Below are the code and all the weights of a small trained network. Each question names an input and a class and asks about switching units off, where a switched-off unit gives its printed mean instead of its output.

import numpy as np


def w(rows, s, z=0):
    codes = np.array(rows[::2]) - 128.0
    scale = np.full(codes.shape[1], s)
    scale[-1] = z or s
    return codes * scale


def f(y):
    return np.maximum(y, 0)


def log_softmax(a):
    a = a - a.max(-1, keepdims=True)
    return a - np.log(np.exp(a).sum(-1, keepdims=True))


def net(x, mask):
    res = np.array(x, float).reshape(1, 3) / 4 @ E
    y = f(res @ A[0][:, :-1].T + A[0][:, -1])
    res = res + np.where(mask, y, B[0][:, -1]) @ B[0][:, :-1]
    return log_softmax(res[-1] @ U[:, :-1].T + U[:, -1])


A, B = {}, {}
E = w([
[130,196,84,122,184],'x0',
[244,137,154,220,50],'x1',
[104,192,246,128,97],'x2',
],0.012)
A[0] = w([
[102,175,171,128,96,45],'neuron 0',
[69,195,206,169,105,53],'neuron 1',
[50,149,87,78,93,195],'neuron 2',
[160,102,163,135,207,71],'neuron 3',
[209,165,90,152,124,199],'neuron 4',
[82,121,130,85,148,208],'neuron 5',
[127,94,33,195,116,7],'neuron 6',
[125,177,135,76,102,82],'neuron 7',
[182,143,93,162,83,216],'neuron 8',
[20,107,140,70,159,176],'neuron 9',
[149,110,43,98,75,61],'neuron 10',
[169,118,134,67,74,75],'neuron 11',
[79,108,135,73,153,138],'neuron 12',
[140,57,61,184,165,46],'neuron 13',
[157,64,38,141,131,47],'neuron 14',
[142,105,110,112,82,54],'neuron 15',
[109,161,129,99,179,194],'neuron 16',
[250,146,137,188,123,195],'neuron 17',
[153,200,242,90,123,25],'neuron 18',
[152,146,112,97,170,235],'neuron 19',
[202,174,128,170,82,139],'neuron 20',
[110,102,173,179,96,37],'neuron 21',
[195,134,135,180,129,145],'neuron 22',
[152,124,146,131,187,123],'neuron 23',
[155,89,73,141,136,20],'neuron 24',
[86,111,91,57,132,216],'neuron 25',
[112,211,157,99,65,14],'neuron 26',
],0.013,0.0015)
B[0] = w([
[215,185,94,253,182,177],'neuron 0',
[237,218,48,215,175,210],'neuron 1',
[100,117,126,121,101,200],'neuron 2',
[127,91,139,140,143,134],'neuron 3',
[142,98,167,126,118,187],'neuron 4',
[64,100,166,80,98,197],'neuron 5',
[182,171,76,142,131,185],'neuron 6',
[131,96,90,131,135,157],'neuron 7',
[107,77,173,120,118,188],'neuron 8',
[69,94,148,61,77,252],'neuron 9',
[224,188,59,200,196,171],'neuron 10',
[145,160,126,96,160,147],'neuron 11',
[70,69,160,23,107,204],'neuron 12',
[175,195,81,175,187,188],'neuron 13',
[168,178,74,217,182,195],'neuron 14',
[119,153,105,143,150,145],'neuron 15',
[135,139,150,112,62,184],'neuron 16',
[1,48,172,46,33,222],'neuron 17',
[199,196,41,212,176,218],'neuron 18',
[129,97,131,121,100,162],'neuron 19',
[46,67,216,46,59,203],'neuron 20',
[174,135,95,115,111,170],'neuron 21',
[53,93,173,64,73,186],'neuron 22',
[116,97,127,99,143,140],'neuron 23',
[178,187,76,171,146,169],'neuron 24',
[105,125,126,101,86,206],'neuron 25',
[156,184,132,172,189,182],'neuron 26',
],0.0084,0.016)
U = w([
[71,104,183,100,116,254],'0',
[196,176,92,186,251,2],'1',
],0.014,0.00089)

Each question gives the input, the list of numbers given to net, and the class t.
The units are the neurons (one row each of A and B). Each row of codes is followed by its name. A weight is (code - 128) times the scale printed after its matrix; where a second scale follows, it is the last column's (A, B and U).
mask holds one flag per neuron, in row order. A switched-off neuron (its flag False) gives its mean, the last column of its row in B, instead of its output. The means were averaged over made-up inputs and are rounded, as every weight is.
A unit's drop is (log p(t) with every unit on - log p(t) with that unit switched off) / (log p(t) with every unit on - log p(t) with every unit switched off).
The circuit of an input: a set's keep is (log p(t) with only the set's units on - log p(t) with every unit switched off) / (log p(t) with every unit on - log p(t) with every unit switched off). Starting from the 12 units with the biggest drops (on a tie, the unit counted first), units are removed one at a time, each time the one whose removal leaves the highest keep (on an exact tie, the one counted first), for as long as the keep stays at least 0.8.
circuit, biggest first: the units of the circuit, biggest drop first
k most important neurons: the k neurons with the biggest drops, biggest first
drop of u: that unit's drop, to one decimal
input [-7,1,2], class 1: circuit, biggest first -> [neuron 9; neuron 17]
input [-7,-7,8], class 1: circuit, biggest first -> [neuron 1]
input [1,-5,-6], class 1: 3 most important neurons -> [neuron 17; neuron 14; neuron 13]
input [3,3,-3], class 0: 3 most important neurons -> [neuron 1; neuron 18; neuron 17]
input [8,7,5], class 0: 2 most important neurons -> [neuron 17; neuron 20]
input [0,0,-1], class 1: 4 most important neurons -> [neuron 17; neuron 9; neuron 20; neuron 12]
input [-1,-3,4], class 1: drop of neuron 1 -> 0.1
input [1,8,-1], class 0: drop of neuron 13 -> 0.0
input [-5,0,1], class 1: drop of neuron 17 -> 0.6
input [-4,-4,-5], class 1: drop of neuron 20 -> 0.3
